Here is a tiny trained network, its code and every weight. The questions are about switching its units off for an input and a class, where a switched-off unit gives its printed mean instead of its output.

import numpy as np


def w(rows, s, z=0):
    codes = np.array(rows[::2]) - 128.0
    scale = np.full(codes.shape[1], s)
    scale[-1] = z or s
    return codes * scale


def norm(h):
    return h / np.sqrt((h * h).mean(-1, keepdims=True) + 1e-5)


def f(y):
    return y / 2 * (1 + np.tanh(0.7978845608 * (y + 0.044715 * y**3)))


def log_softmax(a):
    a = a - a.max(-1, keepdims=True)
    return a - np.log(np.exp(a).sum(-1, keepdims=True))


def net(x, mask):
    res = np.array(x, float).reshape(1, 6) / 4 @ E
    u = 0
    for l in range(2):
        y = f(norm(res) @ A[l][:, :-1].T + A[l][:, -1])
        res = res + np.where(mask[u : u + 8], y, B[l][:, -1]) @ B[l][:, :-1]
        u += 8
    return log_softmax(norm(res)[-1] @ U[:, :-1].T + U[:, -1])


A, B = {}, {}
E = w([
[99,44,140,128,68,184,134,133,183],'x0',
[115,92,98,255,202,153,181,118,122],'x1',
[82,194,42,165,103,131,96,143,189],'x2',
[234,176,221,215,21,139,129,176,130],'x3',
[82,165,149,161,74,115,160,3,117],'x4',
[41,141,131,117,91,144,149,186,59],'x5',
],0.00098)
A[0] = w([
[192,91,151,102,148,141,102,64,188,70],'0.n0',
[155,72,212,69,172,98,185,112,89,47],'0.n1',
[85,135,159,129,56,92,132,2,116,93],'0.n2',
[87,156,46,121,145,96,149,129,147,253],'0.n3',
[96,117,81,197,143,128,128,142,150,60],'0.n4',
[93,14,145,116,65,208,148,125,224,110],'0.n5',
[145,80,154,59,134,91,50,213,154,211],'0.n6',
[140,54,226,119,171,102,182,114,106,56],'0.n7',
],0.0033,0.0013)
B[0] = w([
[104,113,54,197,89,33,85,102,117,150],'0.n0',
[60,193,104,145,142,102,75,157,254,163],'0.n1',
[192,174,13,98,186,213,130,146,84,205],'0.n2',
[202,116,248,123,90,122,102,156,190,231],'0.n3',
[154,145,53,43,97,190,168,117,159,139],'0.n4',
[172,230,175,121,227,40,113,149,74,208],'0.n5',
[147,211,37,128,109,183,157,33,70,248],'0.n6',
[123,173,65,125,66,223,121,148,215,159],'0.n7',
],0.0028,0.0014)
A[1] = w([
[39,32,72,40,183,54,115,79,171,92],'1.n0',
[87,46,87,83,146,52,131,96,125,50],'1.n1',
[28,144,173,99,108,185,152,190,52,97],'1.n2',
[71,85,96,27,173,120,152,90,133,187],'1.n3',
[174,107,151,133,123,27,108,111,179,122],'1.n4',
[105,39,144,241,206,122,243,163,166,49],'1.n5',
[92,255,184,176,190,106,140,97,176,245],'1.n6',
[161,199,78,74,73,161,122,142,208,254],'1.n7',
],0.0027,0.001)
B[1] = w([
[134,128,181,183,63,141,145,155,116,156],'1.n0',
[146,194,136,168,105,107,120,155,114,98],'1.n1',
[128,135,68,196,154,47,48,37,203,162],'1.n2',
[198,141,151,182,82,140,141,152,110,162],'1.n3',
[3,185,109,146,85,105,65,115,112,138],'1.n4',
[114,198,99,38,44,123,109,60,81,170],'1.n5',
[86,77,175,62,171,103,117,221,124,230],'1.n6',
[79,73,130,160,140,162,194,112,137,255],'1.n7',
],0.0036,0.002)
U = w([
[198,130,231,200,29,123,154,170,85,138],'0',
[186,103,74,120,197,190,177,116,96,198],'1',
[118,194,83,15,66,154,153,62,84,96],'2',
[103,145,195,62,208,47,89,189,95,122],'3',
[84,135,76,200,118,45,35,62,184,114],'4',
[55,58,142,118,120,186,167,178,226,109],'5',
[105,1,141,81,96,107,91,118,104,2],'6',
],0.0079,0.0074)

Each question gives the input, the list of numbers given to net, and the class t.
The units are the neurons (one row each of A and B). Each row of codes is followed by its name. A weight is (code - 128) times the scale printed after its matrix; where a second scale follows, it is the last column's (A, B and U).
mask holds one flag per neuron, layer by layer. A switched-off neuron (its flag False) gives its mean, the last column of its row in B, instead of its output. The means were averaged over made-up inputs and are rounded, as every weight is.
A unit's drop is (log p(t) with every unit on - log p(t) with that unit switched off) / (log p(t) with every unit on - log p(t) with every unit switched off).
The circuit of an input: a set's keep is (log p(t) with only the set's units on - log p(t) with every unit switched off) / (log p(t) with every unit on - log p(t) with every unit switched off). Starting from the 12 units with the biggest drops (on a tie, the unit counted first), units are removed one at a time, each time the one whose removal leaves the highest keep (on an exact tie, the one counted first), for as long as the keep stays at least 0.8.
circuit, biggest first: the units of the circuit, biggest drop first
unit that matters most: the unit with the biggest drop
k most important neurons: the k neurons with the biggest drops, biggest first
input [-4,6,-1,7,8,1], class 1: unit that matters most -> 0.n2
input [8,6,5,-4,-4,-7], class 3: 4 most important neurons -> (0.n5; 1.n2; 0.n2; 0.n7)
input [7,-6,-3,7,8,-1], class 1: circuit, biggest first -> (0.n2; 0.n3; 1.n5)
input [-6,5,-6,4,6,-7], class 4: circuit, biggest first -> (0.n0; 1.n4)
input [7,-4,0,-8,-2,-1], class 0: circuit, biggest first -> (1.n0; 1.n3)
input [1,7,1,-6,-5,-4], class 2: 3 most important neurons -> (1.n5; 0.n2; 0.n3)
input [3,3,3,3,6,-3], class 1: 2 most important neurons -> (0.n2; 0.n1)
input [-4,3,3,0,8,2], class 1: circuit, biggest first -> (0.n2; 1.n5)
input [6,2,5,-3,-6,8], class 4: circuit, biggest first -> (1.n2; 1.n6)
input [-6,-7,7,1,-8,0], class 1: 2 most important neurons -> (0.n6; 1.n5)
input [1,6,-1,-3,3,-4], class 2: circuit, biggest first -> (1.n5; 0.n6)
input [-5,-7,2,5,8,3], class 1: circuit, biggest first -> (0.n2; 1.n5; 1.n4)
input [-1,-7,1,6,-2,2], class 2: 2 most important neurons -> (0.n6; 0.n3)
input [2,4,8,5,-1,8], class 4: 3 most important neurons -> (1.n2; 0.n7; 0.n1)
input [-3,-3,7,3,5,0], class 5: 2 most important neurons -> (0.n6; 0.n5)
input [5,0,0,-2,-3,-7], class 4: unit that matters most -> 0.n0
input [-3,-4,-1,-2,8,6], class 1: 3 most important neurons -> (0.n2; 1.n5; 1.n4)
input [-3,0,8,5,-5,7], class 5: circuit, biggest first -> (0.n5; 1.n7)
input [-6,6,1,1,1,0], class 2: 3 most important neurons -> (1.n5; 0.n5; 0.n6)
input [-6,-8,-2,6,5,-2], class 2: unit that matters most -> 0.n5
input [7,6,6,3,-2,4], class 3: circuit, biggest first -> (0.n5; 1.n6)
